Every row comes from one small tree of marks. The marks that hang from a mark follow it in brackets, in alphabetical order. Every link used is in the known rows. Which tree was each row made from?
Each row is shifted at random along 3 fixed directions that mean nothing.
Known rows
forid[gozon[koge[tisu] nuvabik[rugid[finap]]] lukemel]: [  8.5  -1.2  21.4  13.9   0.1   5.4  13.5   0.4   6.3 -14.2 -23.2  -8.9
 -15.7  -1.1 -12.6  12.8  -2.1  -9.8  12.9  16.1  -2.0   6.9  14.7  -7.2
   1.5   1.1 -24.8  -8.3  14.7 -16.6   6.8   0.5   8.1 -19.6  -0.5  -5.5
   4.3 -11.5  23.5  24.3  17.1   4.1 -32.6]
forid[gozon[nuvabik[kiteb rugid[finap[malib]]]] lukemel]: [ -6.1  15.2  18.6   3.9  -7.1  -8.1  19.3  32.7  -8.1  -3.5  -3.4  -4.4
  -6.7   9.8  13.9  11.9   7.8   2.7   4.6  27.3  25.1  -1.7   6.9   4.5
 -11.8  27.5 -17.0  -5.9   8.3  -8.3  31.0  11.1  -4.2  -8.0   9.7 -23.8
  -4.6   3.6  20.0   2.5  15.5 -20.9   1.8]
guto[koge[tisu] malib rugid[finap[gozon]]]: [  8.6   4.8   7.1  -1.5   8.1  30.9  -8.1  -8.7   6.0 -21.9  -6.2 -27.2
  -7.2 -11.0  -1.9  -7.3 -14.9  -1.6   7.7   2.7  -0.2   2.0  21.4  -3.3
   7.0 -20.2 -11.8  31.3  -6.3  -3.2  -9.5 -12.4  28.5  -4.1   2.6  -8.0
  -0.6   0.4  11.2  28.1   0.2  21.5 -27.5]
finap[forid gozon[koge]]: [ -7.8   7.6  11.8   2.8  -3.9 -23.0   7.6  -1.3 -15.8   1.0   4.2  -0.2
   5.9  -2.5   3.8  17.2  11.6  11.0   7.4  18.3  10.1 -11.3 -29.6   1.2
   0.4   7.8   4.9  -7.9  -3.9 -10.0  19.4   6.8  -5.5   2.9  -4.9  -5.0
  25.6   9.3  -3.4  -4.0   7.1 -18.2  15.6]
malib[finap[forid[lukemel]] rugid[gozon]]: [-16.6  21.0 -13.8  11.0 -14.5 -38.4   3.0  25.0 -19.2  25.8  28.5  -3.3
   7.1  12.3   6.3  14.8  23.2  22.3  -4.2  15.6  31.7   5.3 -49.2   5.8
  -9.8  25.4  10.7   3.3 -12.6  15.3  18.2  20.8 -12.5  10.4  -6.8 -29.8
  -0.1  14.0 -23.2 -24.9  14.7 -45.0  32.1]
nuvabik[gozon[koge[tisu]] rugid]: [ -0.1   1.5   2.8  16.0  -3.4  15.5   0.3 -40.5  -3.9   9.9   3.6  -2.8
 -12.3  -8.9 -22.7  -5.7   8.8 -21.6  -3.6  -5.6  -1.4  15.0   0.6 -12.8
   1.0 -13.6  -1.6   0.7   8.1   7.6  -5.5  -9.4  19.2  -3.1   4.8   3.3
  34.2  -6.1   8.3  15.2   3.7  14.6 -17.3]
malib[finap[forid[gozon[koge[tisu[nuvabik]]] lukemel]] guto]: [ 19.0  -9.8  25.6   9.4  10.5  18.5  -5.3 -21.7   2.8 -23.1 -15.3 -18.2
 -28.0  12.3   1.4   1.3   1.0 -28.4   5.7 -15.6   1.6  17.5   6.3  -6.1
  24.0 -13.6  -4.5 -16.7  16.7 -15.9 -19.4 -21.0  -4.3 -19.5   2.5  14.6
  -2.4  -9.3  11.3  29.6  18.0  34.6 -25.7]
malib[finap[gozon] guto[koge[tisu[lukemel nuvabik]] rugid]]: [ 37.1 -27.2  31.7  -0.1  25.5  46.7   3.8 -12.1   2.2 -74.8 -30.4 -46.8
 -40.3  17.0   4.5  -3.8  -8.8  -7.7  26.3  -8.2 -21.4  15.5  34.7 -16.8
  26.2 -17.6  -1.5  -1.2  19.6 -34.3 -25.6 -22.5  13.1 -28.0   3.6  16.3
 -25.4 -14.6  43.1  52.7  22.4  66.2 -56.4]
tisu[finap nuvabik[kiteb] rugid]: [  2.0  -6.6   4.1   1.3   9.8  -6.3 -15.0  -5.3   7.9  15.1  -4.7  -7.1
 -14.8  20.2   3.4  -9.2  -5.5 -27.4 -17.2  -5.5  35.1  30.9  -2.4  -7.7
  15.5 -11.2  10.5 -17.1  16.1  11.2 -18.2  -9.4  -7.4  -8.3   8.2   9.5
   9.1 -24.6   6.7  13.1  -2.6  10.0  -7.4]
tisu[finap lukemel[gozon[nuvabik]]]: [  2.3  -4.2 -10.4  -2.2  18.7 -44.6  -0.5  -3.4   7.6  22.3   1.0 -11.1
  -3.8  13.5 -22.4  24.9  -9.6  13.9 -18.3   9.9  12.5  30.0 -24.2 -11.4
  11.4  -1.7  27.0 -25.1   1.4  14.8  -9.1  18.0  -6.8  -4.7 -25.6   1.8
   1.4 -22.6  -5.1 -11.8   4.0 -21.0  -0.2]
koge[finap[gozon malib] guto]: [ 13.6 -16.0   7.7  -2.7  20.6   2.0   5.6 -17.2   1.9 -18.0 -15.0 -13.8
 -31.8  -2.5   4.5  13.4  -4.5   6.7   0.5 -11.0 -21.0  16.8  20.9  -9.1
   8.1  -3.4  13.8 -19.0  12.1 -17.5  -1.2   0.1  11.9  -3.9 -20.2  24.5
 -14.4 -15.4  37.4  20.1  21.7  14.0 -34.9]
kiteb[finap[forid gozon[koge nuvabik] malib[guto rugid]]]: [ 19.8 -20.6  17.7   1.9  15.6   3.3 -16.5 -34.2   3.7 -23.0  -4.7 -16.0
 -22.0   0.1   5.9   5.9   6.2 -14.0   4.3  -2.4 -13.4  11.4  -2.7  -5.1
  17.4 -10.4  18.8  -8.2  12.7 -11.2 -14.4  -8.1   2.9 -10.8 -18.3  17.5
  -2.8  -2.9   9.8  11.1  11.3  30.2 -17.4]
kiteb[finap[forid gozon[koge]] rugid]: [ 10.0  -1.8  13.3  -4.5   5.5 -16.8  -1.2 -15.2  -1.6  -9.8   6.1  -0.1
  -4.1   4.5   0.2  10.6  11.6  -3.3   5.8  13.7  -7.1   9.7 -10.0  -1.0
   2.4   1.9  14.4   5.3  -1.2   6.6 -10.2  -1.4  -7.0   4.6  -6.4  -3.0
   0.9   4.8   4.4   2.8  12.1   4.9   4.5]
gozon[koge[finap[forid] guto[malib] tisu[nuvabik]]]: [ -0.6   5.3   2.2  16.8  -4.0 -11.0   4.5 -17.5   3.9  21.3 -12.5   6.6
  -6.8   4.6 -11.9  12.2  -8.0 -16.1  -7.8  -7.0   9.3   8.9   7.8  -1.7
   7.5  -8.0 -12.8  -9.1   5.0 -15.4  -3.8  -1.7   5.3   1.5 -12.9   7.3
  20.6  -2.7   7.4   7.9   9.3  -1.9 -12.7]
rugid[finap[malib[guto]] gozon[nuvabik[kiteb]]]: [-21.8  48.4   3.0   1.0 -23.6 -13.6   7.3  38.9 -20.0  35.7  29.5   9.5
  14.8   9.5  34.1   3.9  13.0  11.6 -13.3  16.0  62.3 -19.8 -19.2   9.5
 -16.5  39.6  -0.1   1.6 -13.6   0.7  43.1   7.0 -11.0  16.5  14.9 -44.0
   0.8  28.8 -12.0 -24.5  -1.0 -38.4  52.9]
guto[koge[tisu] rugid[finap[forid] gozon]]: [-10.0  33.5 -11.4   9.3 -10.9  -8.7  -8.2  -0.7  -6.4  30.9  22.0   4.4
  18.0 -11.8  -3.4  -5.4   3.0   2.1  -5.9   4.5  24.3  -2.3 -14.4   3.6
  -6.5  -5.4  -9.5  29.0 -18.7  21.9   0.7   1.2  11.8  10.4  -2.3 -24.4
  24.4  11.5 -23.4   0.0  -2.2 -27.2  13.5]
gozon[nuvabik[kiteb[rugid]]]: [  9.7   9.2  19.7  -2.2   0.5   7.8  11.4   8.5  -1.4 -10.1  -9.4  -7.9
  -6.8  21.8   7.0   3.7   5.8  -4.2   5.2  17.6  16.6   0.8   8.8  -2.4
   6.6   8.0  -5.1  -5.6  10.9  -6.6   9.9  -5.8   4.6  -0.6   5.6  -8.2
   6.9   8.6  26.3   5.2  11.8  14.0   2.8]
nuvabik[gozon[koge] kiteb rugid[finap[forid malib[guto]]]]: [ 18.5 -19.6   8.4  13.5  15.6  45.7 -12.4 -53.7   4.3 -35.2   2.7 -16.4
 -31.3 -13.2  -5.7 -16.5   9.9 -33.6   6.9 -10.8  -8.5  15.8  13.1 -20.3
  21.1 -16.9   7.9  -2.7  21.9  -0.3 -11.5 -32.6  29.2 -16.0  -1.5  10.6
  12.5 -20.6  31.2  28.0   5.2  42.3 -43.6]
lukemel[gozon[nuvabik[kiteb[finap]]]]: [  1.5  15.1  -3.8  -1.6   1.1 -29.5   7.9   2.2  -6.1  24.9  11.1   0.7
  14.4  12.4 -11.8  15.2   8.8  10.5 -13.7  14.5  19.8   5.3 -18.1  -0.2
  -4.4  13.1  17.1  -4.4  -7.1  16.8  13.7  19.4  -5.8  11.7 -19.8 -14.7
  12.3   6.8  -6.5 -21.4   6.7 -23.2  18.7]
guto[koge[finap tisu[lukemel]]]: [ -7.3  12.5  14.5   4.1  -2.5  -4.7  30.5  20.3  -3.0  -2.2 -14.5  -0.6
  -2.1  14.1  -3.0  15.9 -10.4  11.2   3.4  11.3  12.3  -4.8   6.7  -4.6
  -2.5   5.7 -24.8  -0.2  -0.9 -18.1  11.1   5.7   3.6   0.9   6.6 -18.0
  11.5   2.3  23.6  12.5  14.6 -15.3  -7.7]
guto[koge[finap[forid gozon[nuvabik[kiteb]]] tisu[lukemel]]]: [ -2.5   8.8  23.0   8.4  -5.0  12.9  11.5   2.3  -6.3  -8.8 -10.4   1.6
  -2.1  11.7   8.8   5.1 -10.4 -17.2   2.9   2.2  16.0  -6.1  17.9   0.9
   3.1  -5.6 -22.8  -2.4   6.8 -20.2   5.9  -9.3   1.9  -4.8  14.8  -7.3
  18.1   3.3  15.1  20.4   3.4   4.7 -14.1]
forid[gozon[koge[tisu[rugid]]] lukemel]: [ -0.2   7.0  14.7  10.8  -6.0  -4.6  -8.1 -25.3  -1.1  26.0 -11.4  -0.6
 -10.2  -7.4 -10.7   5.0  -8.8 -31.5  -2.8  -4.6  11.4  18.1   5.0  -1.8
   4.2 -13.7 -21.1  -8.3   8.0   7.9  -6.5  -6.8   2.7 -13.4   7.7   7.0
  18.8 -11.3  -6.1  22.5   6.5  -2.7 -17.9]
guto[malib[finap rugid]]: [-17.8  23.5  -7.5   0.3 -16.0 -18.5   0.2  15.5 -11.3  31.9  18.3  -9.6
   3.6  15.4   6.1   8.4   8.3   8.7 -14.4   8.8  36.7   5.0 -29.0  10.5
  -6.2  14.4   4.4  10.2 -13.5  14.2  16.2  10.6  -1.2  15.8   4.6 -24.8
   3.4  20.7 -18.2 -21.1   5.5 -22.2  37.0]
rugid[finap[forid[gozon[koge]] malib]]: [  4.8 -14.5   5.7  -4.0  27.4 -15.5  18.7   8.2  14.6 -34.3 -11.2 -18.1
 -15.4 -14.4  -9.8  24.7   6.1  40.5  14.5  24.1 -13.9  -2.9 -26.3 -17.4
   9.6   9.3  10.9 -10.0   2.9 -15.2  11.7  11.5  10.6  -7.9 -32.2  -8.2
 -10.7 -17.9  34.6   4.7  24.4 -18.9 -23.2]
kiteb[finap[forid gozon] rugid]: [  6.0   4.8   9.5  -8.2   4.6 -17.0 -11.2 -20.2  -2.7   7.3  15.7   4.1
  -1.4   2.6   3.5   4.6  13.1 -10.9  -5.2   4.8  -0.7  16.4 -11.7   3.5
   1.4  -3.8  20.5   5.7  -3.5  20.2 -15.0  -4.0  -9.7   8.9  -2.7   0.4
   3.7   6.6  -6.7   0.5   7.6   2.2  12.5]
kiteb[finap[forid] rugid[gozon[koge nuvabik]]]: [ 22.7  -3.5  22.7  -1.4  14.9   1.2   0.7 -13.5   8.5 -28.8  -4.3 -11.6
 -12.7   4.0  -2.7   7.2   6.0  -1.4  14.5  17.7 -10.9   8.0   4.6 -10.3
   9.0   0.3   7.6   4.7   5.1  -3.3 -17.3  -8.9   2.0  -2.0  -7.0  -0.9
  -9.9   0.4  20.9  13.5  15.6  21.4 -13.4]
kiteb[finap[forid malib[guto[rugid[gozon[nuvabik]]]]]]: [  4.8  12.4  37.1  -8.4  -0.1  16.0   9.6  15.0  -2.3 -23.2   0.0  -9.5
 -13.8  15.5  34.4  -1.0   5.9  -6.7   3.0   8.1  18.3 -10.7  16.0   0.7
   0.4  16.2  -8.0  -0.1   5.8 -22.8   7.6 -14.8 -10.1   1.3  23.4 -11.8
  -9.3  19.3  19.8  15.3   8.4  20.4  14.4]
finap[forid gozon[koge[tisu] nuvabik[rugid]] malib[guto]]: [  0.6 -12.5   8.9  10.3   4.1  -9.9  -1.4 -16.2 -13.1 -11.0   2.6  -8.0
  -9.4  -3.8  11.4  11.8  12.0   3.6   8.9   9.0   2.0  -8.7 -14.1   0.3
   8.6   6.1  11.8 -12.0   9.1 -32.5  15.7   7.9  -1.2  -9.1 -14.7   9.9
  17.4   8.3  11.9   0.9   8.8  -0.4  -3.5]
lukemel[gozon[koge nuvabik[kiteb]]]: [  3.7  19.0  17.8   7.0 -13.3   4.6  11.3  -1.0  -7.7   8.2  -3.8  -1.0
   9.0  15.7  -1.2   4.6   3.2 -15.5  -2.9  10.6  26.8  -9.7   3.5  -0.7
   0.2  11.5 -12.0  -4.3   2.1  -7.9  17.3  -4.7  -3.5   4.2   9.9 -14.5
  20.6  13.5   1.4   2.7  -2.0   5.6  13.0]
guto[koge[tisu] malib[finap[forid gozon[nuvabik]]] rugid]: [ -0.3  10.1   0.5   8.7  -4.3  10.4 -19.7 -12.6  -3.3   1.5   8.0 -16.9
   3.1   1.0   1.0  -6.9  -7.9 -15.8  -3.5   0.4  15.1   2.4   6.5  11.2
   2.8 -18.1  -5.0  28.4  -6.5   6.2  -7.6  -1.5  14.5   0.2  -0.8  -7.7
  14.1  12.1 -16.9   3.7  -6.6  11.2  -5.0]
nuvabik[kiteb[finap[forid[lukemel] gozon malib] rugid]]: [  0.7   9.3  25.6  -9.2  -3.4   8.3   2.8   5.5 -12.6 -10.5   9.9   0.8
  -8.0  16.3  33.5  -1.4   7.4 -18.4   1.7   8.5  23.7  -1.1  12.6   4.0
  -0.9  15.6  -1.3   0.7   7.7  -2.1  11.1 -14.4 -10.5   3.5  22.8 -14.9
  -6.1  12.3  17.6   6.5   5.7   7.6  11.1]
guto[koge rugid[finap[forid gozon[nuvabik[kiteb]] malib]]]: [-17.2  33.3 -10.8   7.7 -19.5 -20.8  -8.6  14.7 -14.1  28.0  26.9   8.2
  21.7   0.9  15.5  -4.1  12.6  -0.5 -10.3  17.4  36.6 -11.3 -19.7  17.8
 -11.4  12.2  -3.9  26.1 -14.4  18.2  20.6  10.2   2.3  12.0  -2.2 -30.5
  25.1  22.6 -26.4 -19.6  -7.6 -32.5  36.8]
forid[gozon[koge[finap] nuvabik[rugid]]]: [  2.2   8.8  30.9  11.0 -11.6  11.2  23.5   8.7   0.1 -17.0 -19.5  -5.1
  -9.4  11.1   1.5   8.3   5.5 -12.2  12.7  17.6  10.6  -6.7  14.6  -0.5
  -6.3  12.8 -26.1  -4.7  10.0 -20.2  19.4  -2.3   4.3  -7.2  16.6 -10.6
  11.0   4.7  22.0  19.0  14.6   9.8  -5.7]
forid[lukemel[gozon[koge[tisu]]]]: [ -1.9  19.7  25.0   3.6 -10.7   9.6  14.4   6.0  -6.2   9.3 -10.5  -2.0
  -3.1   7.7   2.6   5.2  -4.9 -15.7  -2.0   3.0  19.6  -1.6  13.1  -3.4
   0.3   5.9 -27.9  -6.9   4.1 -13.6   9.1 -11.8  -7.2  -2.9  25.0 -11.4
  11.9   6.0   7.9  23.1   2.5   2.2  -1.9]
nuvabik[rugid[gozon[koge]]]: [ -9.5  30.3  19.8   6.3 -22.2  25.5  11.4  -0.1 -11.9  14.5   8.0   0.9
  -6.3   2.5   9.5 -11.4  12.9 -16.0  -0.4   4.8  26.5  -7.9   2.2  -1.9
  -5.4  10.4 -23.3   4.6   0.5  -5.1  15.4 -22.0   6.0   8.0  37.5 -16.8
  23.0  18.6   7.1  19.1   1.3   7.6  21.4]

Write each row's tree
[  2.0  -3.3  17.3   2.3  -1.4  13.8  -5.2 -23.2 -10.4  -2.4  -8.0 -10.5
 -17.8  -6.5  14.2   2.0  -5.0 -13.4   3.0  -7.8   1.3  -2.6  15.6  -3.3
   3.6  -4.0  -2.5  -7.3  10.6 -23.0   7.8  -8.9   7.3  -6.2   4.9  11.7
   7.2   3.1  15.1  20.5   1.5  19.4 -14.1] -> finap[gozon[koge[guto[rugid] tisu]] malib]
[ -7.4  -4.2  21.2  14.0   5.3  23.1  -1.6 -18.2   8.4   2.9  -8.2   5.1
 -17.9  -2.6   7.7  -7.1  -3.4 -37.6 -11.7 -21.0  10.6  15.1  27.5  -4.0
   3.7 -15.7 -13.7 -14.0  20.9 -20.3 -10.7 -14.6  -2.2 -11.8  17.1  13.3
  14.5 -13.6  20.3  31.6   1.6  13.8 -38.0] -> koge[finap[forid[lukemel] malib] tisu[nuvabik[gozon rugid]]]
[  8.8  -7.2   0.8   8.3   9.7   0.2  -6.1 -19.2   3.4  16.3 -10.9  -4.8
 -22.1   9.8  -8.8  -1.5 -13.5 -22.9 -15.9 -20.4  10.7  32.2  24.8 -13.9
   8.3 -17.9   4.7 -16.9  15.2  -6.4 -24.1  -6.6   0.1  -6.6   0.0  20.6
   7.2 -22.0  18.7  28.5   5.2  17.3 -30.6] -> koge[guto tisu[finap nuvabik[gozon] rugid]]
[  6.4  -5.1  25.5   6.6   4.2  24.0  39.1  10.2  -6.9 -51.3 -15.1 -22.9
 -21.8   5.8  -6.2   6.3  12.3  17.0  24.3  26.8  -7.8  -7.0  11.9 -20.4
  -5.0  18.5 -12.6   0.7  11.2 -29.6  18.8  -2.4  16.2  -7.6  16.0 -14.6
   6.1  -1.2  52.1  25.0  19.9  18.8 -21.8] -> nuvabik[gozon[koge] rugid]
[  4.7   4.9  12.0  11.0   0.5 -25.5   7.8   2.9  -4.6   5.9 -13.8  -6.1
  -4.7   5.2  -9.8  21.0  -0.7  -2.4   7.0  23.9  11.8   8.4  -3.7   0.1
   0.2   9.8 -10.2 -11.6   8.6   2.0  15.5  16.2   3.2 -13.6 -16.5  -7.0
   8.2  -7.2   7.4  -4.5  17.6 -17.9 -11.1] -> forid[gozon[koge nuvabik[kiteb]] lukemel]
[-12.0  14.9   1.2   5.9  -8.2 -27.5  16.4   3.1  -8.6  26.3   7.1   5.5
  14.9   4.9  -8.1  17.9   2.9   9.0  -8.3   8.7  23.8  -7.8 -22.5  -3.3
  -6.0  15.2  -1.0  -5.4  -9.1  -4.7  19.3  14.5 -11.6  10.1  -3.2 -18.4
  21.8   7.7  -8.3  -9.8   1.1 -30.3  18.9] -> lukemel[gozon[koge[tisu[finap[forid malib]]]]]
[ -8.7  10.4  11.0   8.6 -11.7  11.3  -1.3   7.9 -13.7  -4.1   4.3 -17.5
  -2.1  11.8  11.3   3.4  -9.0  -9.1   0.8   5.6  27.0  -5.2   0.6   7.6
   1.1  -0.6 -15.1  15.8  -4.1 -15.4   5.3  -4.5   2.3  -0.2  17.3 -18.5
   3.0  16.1  -4.1   9.5  -1.6   2.7   1.7] -> guto[koge[tisu[lukemel]] malib[finap[forid gozon] rugid]]
[ 18.1 -14.7  18.7   4.9   8.9  18.6   1.4 -23.2  -2.5 -30.8 -16.7 -18.3
 -18.5   1.6  -6.6   5.0   4.6  -6.7  15.8  10.9 -11.5   3.8   6.2 -10.8
  13.2  -8.3   4.8 -10.7  16.5 -15.4   4.5  -8.4  17.4 -13.2  -8.8  10.4
  11.6  -7.8  27.8  18.1  11.3  30.8 -27.8] -> finap[gozon[koge nuvabik[kiteb rugid]]]
[  1.2   9.5 -16.5   3.2   8.1 -35.4  -3.2  -5.3   2.1  19.9  13.5  -3.7
   2.6  -8.9 -14.9  15.6  11.3  26.2   0.0  21.9   5.4  10.4 -33.1  -5.9
   1.0  11.2  22.6   5.3  -8.9  17.4   3.1  18.8   7.9   6.4 -32.3 -12.7
  -1.1  -1.0   0.2 -19.4  13.0 -29.9   7.3] -> kiteb[rugid[finap[malib] gozon[koge nuvabik]]]
[  0.2  12.4   0.7   1.4   7.3  -9.8   8.1  26.6  -4.9 -10.3  -0.6 -30.2
   2.2   6.7   0.7  11.0 -18.9  28.7   9.2  28.2  20.6  -1.3  10.4  -2.4
  -4.2   7.0  -6.3  24.7 -11.7  -8.5   7.1  18.4  16.7  -1.9  -4.8 -22.6
  -8.4   5.8  10.1   0.4   4.9 -13.1  -7.2] -> guto[koge[tisu[finap lukemel]] malib rugid[gozon[nuvabik]]]
[ -4.8   5.8 -12.8  -3.3   3.2 -20.5 -12.7 -12.2   5.0  30.0  14.8  -4.0
  -2.3  -0.6  -8.6   1.3  -2.3  -7.1 -19.9   1.9  23.2  24.9 -21.2  -7.2
  11.6  -7.4  10.2  -9.0  -2.6  16.0 -16.0  -7.1  -6.8  -0.2   3.1   1.9
   8.8 -14.1 -12.0  14.9  -6.1 -18.3   5.6] -> tisu[lukemel[gozon] rugid[finap[forid]]]
[  2.7  10.3  23.9   7.6  -6.1  -2.2  14.7  -3.0  -5.4   7.4 -19.2  -4.8
 -10.6   6.8  -3.9  12.3  -7.6 -14.9   3.8   5.3  14.4   4.3  15.7  -4.2
  -0.9   3.5 -21.1 -11.7   8.6 -15.8   5.7  -3.5  -0.2  -7.8   8.4   0.1
   8.7  -1.8  15.1  22.3  13.2   3.0  -9.5] -> forid[gozon[koge[guto tisu[lukemel nuvabik]]]]
[  6.6  -7.0  10.0 -10.0  14.2 -16.3 -12.5 -22.1   0.2  -3.4  12.9  -3.0
  -9.6  -2.9   8.5   6.6  10.7  -3.8  -2.9   5.8  -7.1  14.1 -10.1   0.8
   3.7  -1.1  26.5   2.2   1.7  10.5 -12.7   0.4  -7.4   3.9 -10.8   5.6
  -6.1   2.1   4.6  -0.5   8.7   3.3   2.0] -> kiteb[finap[forid gozon malib] rugid]
[  3.6 -10.6  19.3  -4.1  12.8  13.8 -11.2 -15.9  10.8  -2.9 -11.6 -20.9
 -32.6  11.9  10.5   0.1 -15.9 -23.6 -10.4 -11.9  14.2  25.4   8.2 -12.9
  22.2 -13.7   0.6 -24.2  20.0  -8.2 -19.1 -24.8   0.4 -16.1  18.6  13.6
  -7.9 -19.8  15.4  28.8  -2.3  28.2 -15.7] -> tisu[finap[malib[rugid]] lukemel]
[ -1.3  10.4   8.7   7.8  -2.4  -6.1   3.4  -1.3  -1.1  12.7  -0.9   7.4
 -13.8   7.1  16.7   6.8   0.3 -16.4 -14.8  -9.5  11.6   7.0  20.4   6.2
   1.4   7.8  -7.7 -15.8   8.9 -16.0   6.0  -4.5  -6.6   3.7  -0.1   9.1
   2.5   3.6  12.9  10.5   7.7  -3.7  -3.2] -> koge[finap[forid[lukemel[gozon[nuvabik]]] malib] guto]
[ 21.9 -15.1  32.2   0.2  16.7  66.4   8.5 -29.7  -1.5 -55.6 -11.7 -27.8
 -37.0   2.0   3.3 -18.6   5.2 -26.8  15.7  -4.1  -8.6  12.5  38.9 -23.3
  13.4 -11.5  -4.7  -3.3  26.0 -10.0  -6.1 -36.7  27.6 -15.0  26.4   8.7
   3.2 -15.0  55.7  46.3  11.5  59.2 -47.4] -> nuvabik[gozon kiteb rugid]
[ -1.0  -2.1  -8.1  -0.4  13.4 -12.0 -18.3 -30.2  -1.8  26.6   9.8 -16.1
 -14.1 -14.7  -4.7   3.5   5.8   7.1  -8.8  -5.4   3.9  18.0 -27.0  -7.3
  10.5  -7.7  21.7  -5.0   1.1  16.2  -5.2   3.9  14.1   0.3 -21.4  12.4
   5.0  -5.1  -1.2  -3.4   9.5  -9.1  -3.4] -> finap[malib[rugid[gozon]]]
[  9.1   6.8  18.9  -9.8   4.8  18.2   6.9  -0.2   2.7 -19.6  -4.1 -10.9
 -12.6   1.9   5.7  -0.5   7.4  -0.3   9.0   7.8  -0.5   6.6   4.5  -7.8
   6.1   0.8  -0.7   4.6   2.0  -2.6  -4.3 -18.4   3.9   1.0  16.0  -6.8
  -7.3   1.0  23.8  27.4  11.1  18.0  -6.1] -> kiteb[rugid[finap[gozon]]]
[  5.2  14.4  -9.5  -4.2  12.4  11.6 -38.1 -35.9  10.6  19.5  19.0 -21.6
  -5.3 -25.1  -5.0 -13.5  -3.6 -10.6 -11.5  -8.8   9.8  21.9  -7.0  -1.6
  14.1 -27.7  15.6  20.8 -11.2  33.4 -23.1 -17.9  26.2   3.3  -8.8   7.5
   4.2  -4.0 -21.1  10.5  -5.8   9.3  -5.8] -> guto[malib rugid[finap[forid] gozon]]
[ -2.8  12.4  -2.9   0.6   8.9 -10.8   0.3  13.2  -5.7  -1.9   6.6 -26.8
   2.5  -1.6   0.0   7.6 -18.0  22.4   5.5  19.3  19.6   2.5   2.9  -2.4
  -0.6  -0.5  -3.6  25.6 -14.5   0.1  -0.1  11.7  16.3   0.2  -3.9 -17.1
  -2.7   3.2   1.4   2.9   2.5 -16.5  -5.7] -> guto[koge[tisu[finap[forid] lukemel]] malib rugid[gozon]]
[ -1.0   8.9  30.6  -3.3   1.3  25.0  -9.9 -21.0  -4.4   1.6   1.3  -7.0
 -18.6   0.4  29.7 -10.7   4.2 -29.3  -6.3 -15.2  20.8  -4.6   3.7   2.1
  18.6  -6.0  -8.5 -12.1  11.2 -18.8  -1.9 -31.7  -4.4  -2.9  25.3  14.6
  16.4  14.1   8.7  24.4  -0.1  24.9  11.3] -> finap[forid malib[guto]]
[ -9.0   1.0 -16.1   1.2  11.4 -41.2  -1.5 -11.8   1.0  26.9  13.7   2.8
  -2.7  -2.3  -1.6  15.3  11.3  16.2 -12.8  -2.1   5.6  17.0 -31.2   2.5
   5.6   1.9  21.6  -7.4  -6.3  14.0   2.5  18.9   1.5   7.0 -30.3   6.9
  13.2  -3.3  -5.1 -17.7  17.6 -34.7   9.5] -> koge[finap[forid malib[guto[rugid]]]]
[ -1.7   5.0 -19.7   1.2   8.9 -41.0  21.0  26.3  -5.4  15.6  -0.4  -4.2
  -2.1   6.0  -8.3  22.7   3.8  42.0  -3.5  14.3   4.1  11.8  -2.6  -6.2
  -9.8  17.0  12.8  -1.3  -4.3 -10.5  11.7  33.0   1.6   5.8 -35.7  -9.9
  -7.7  -3.8  23.5  -6.2  24.7 -36.4  -7.3] -> koge[guto[rugid[finap[gozon malib]]] tisu[nuvabik]]
